Here is a tiny trained network, its code and every weight. The questions are about switching its units off for an input and a class, where a switched-off unit gives its printed mean instead of its output.

import numpy as np


def w(rows, s, z=0):
    codes = np.array(rows[::2]) - 128.0
    scale = np.full(codes.shape[1], s)
    scale[-1] = z or s
    return codes * scale


def norm(h):
    return h / np.sqrt((h * h).mean(-1, keepdims=True) + 1e-5)


def f(y):
    return np.maximum(y, 0)


def log_softmax(a):
    a = a - a.max(-1, keepdims=True)
    return a - np.log(np.exp(a).sum(-1, keepdims=True))


def net(x, mask):
    res = np.array(x, float).reshape(1, 6) / 4 @ E
    u = 0
    for l in range(2):
        y = f(norm(res) @ A[l][:, :-1].T + A[l][:, -1])
        res = res + np.where(mask[u : u + 5], y, B[l][:, -1]) @ B[l][:, :-1]
        u += 5
    return log_softmax(norm(res)[-1] @ U[:, :-1].T + U[:, -1])


A, B = {}, {}
E = w([
[74,249,166,114,28,126,163,89],'x0',
[128,39,175,58,75,218,73,46],'x1',
[93,197,138,91,96,121,116,36],'x2',
[86,168,59,69,148,73,99,134],'x3',
[183,2,184,102,124,61,79,154],'x4',
[125,83,27,174,35,79,130,166],'x5',
],0.0069)
A[0] = w([
[214,107,122,119,158,159,89,64,187],'L0N0',
[76,163,87,118,184,144,82,181,138],'L0N1',
[136,118,100,150,46,72,101,135,98],'L0N2',
[131,128,134,157,123,96,93,118,5],'L0N3',
[107,159,168,89,176,2,120,156,165],'L0N4',
],0.0094,0.0024)
B[0] = w([
[99,54,138,114,82,173,103,146,241],'L0N0',
[212,53,152,89,155,138,195,94,210],'L0N1',
[106,240,84,81,1,61,130,156,209],'L0N2',
[38,134,132,215,201,85,103,108,134],'L0N3',
[71,151,134,94,185,148,41,180,255],'L0N4',
],0.0076,0.0053)
A[1] = w([
[112,163,188,97,167,126,93,41,115],'L1N0',
[195,249,103,187,94,242,88,106,253],'L1N1',
[177,202,110,145,94,81,135,190,125],'L1N2',
[104,161,116,126,255,106,127,132,179],'L1N3',
[188,64,142,124,113,160,202,243,224],'L1N4',
],0.0065,0.002)
B[1] = w([
[35,31,228,96,162,74,147,172,222],'L1N0',
[86,153,91,163,85,166,112,2,227],'L1N1',
[120,120,164,232,119,142,113,95,215],'L1N2',
[154,218,106,98,145,89,67,114,234],'L1N3',
[136,180,162,183,109,172,198,73,254],'L1N4',
],0.0089,0.0043)
U = w([
[107,158,134,174,2,132,75,146,220],'0',
[62,171,218,187,43,210,152,39,254],'1',
[112,13,213,108,51,244,76,129,196],'2',
[173,201,136,73,154,120,153,99,3],'3',
[207,85,127,198,117,194,199,64,4],'4',
[193,135,192,80,173,93,39,211,53],'5',
],0.0078,0.0024)

Each question gives the input, the list of numbers given to net, and the class t.
The units are the neurons (one row each of A and B). Each row of codes is followed by its name. A weight is (code - 128) times the scale printed after its matrix; where a second scale follows, it is the last column's (A, B and U).
mask holds one flag per neuron, layer by layer. A switched-off neuron (its flag False) gives its mean, the last column of its row in B, instead of its output. The means were averaged over made-up inputs and are rounded, as every weight is.
A unit's drop is (log p(t) with every unit on - log p(t) with that unit switched off) / (log p(t) with every unit on - log p(t) with every unit switched off).
The circuit of an input: a set's keep is (log p(t) with only the set's units on - log p(t) with every unit switched off) / (log p(t) with every unit on - log p(t) with every unit switched off). Starting from all 10 units, units are removed one at a time, each time the one whose removal leaves the highest keep (on an exact tie, the one counted first), for as long as the keep stays at least 0.8.
units of the circuit, in order: the units of the circuit, biggest drop first
top k neurons: the k neurons with the biggest drops, biggest first
top k neurons in layer l: the k neurons of layer l with the biggest drops, biggest first
drop of u: that unit's drop, to one decimal
input [-5,-3,-8,-7,8,1], class 4: units of the circuit, in order => L1N4
input [-8,1,-6,5,-3,-5], class 4: units of the circuit, in order => L0N1; L1N4
input [2,2,4,4,0,-8], class 5: top 2 neurons => L1N4; L1N0
input [-4,5,4,8,-5,2], class 2: top 3 neurons in layer 1 => L1N3; L1N4; L1N1
input [2,3,-2,-4,6,8], class 0: top 2 neurons in layer 0 => L0N2; L0N1
input [-3,0,-6,-1,-4,4], class 4: top 2 neurons => L0N1; L1N1
input [-6,-1,-5,0,4,2], class 4: top 3 neurons => L1N4; L1N0; L0N4
input [6,-1,-6,2,1,-5], class 5: top 2 neurons in layer 0 => L0N4; L0N2
input [-2,3,7,3,-2,-5], class 2: top 2 neurons in layer 0 => L0N0; L0N2
input [-5,6,6,1,-7,-2], class 2: drop of L1N1 => -0.2
input [-5,1,-6,-2,-2,5], class 4: drop of L1N4 => 0.4
input [-5,-5,8,-4,2,0], class 5: drop of L1N1 => 0.1
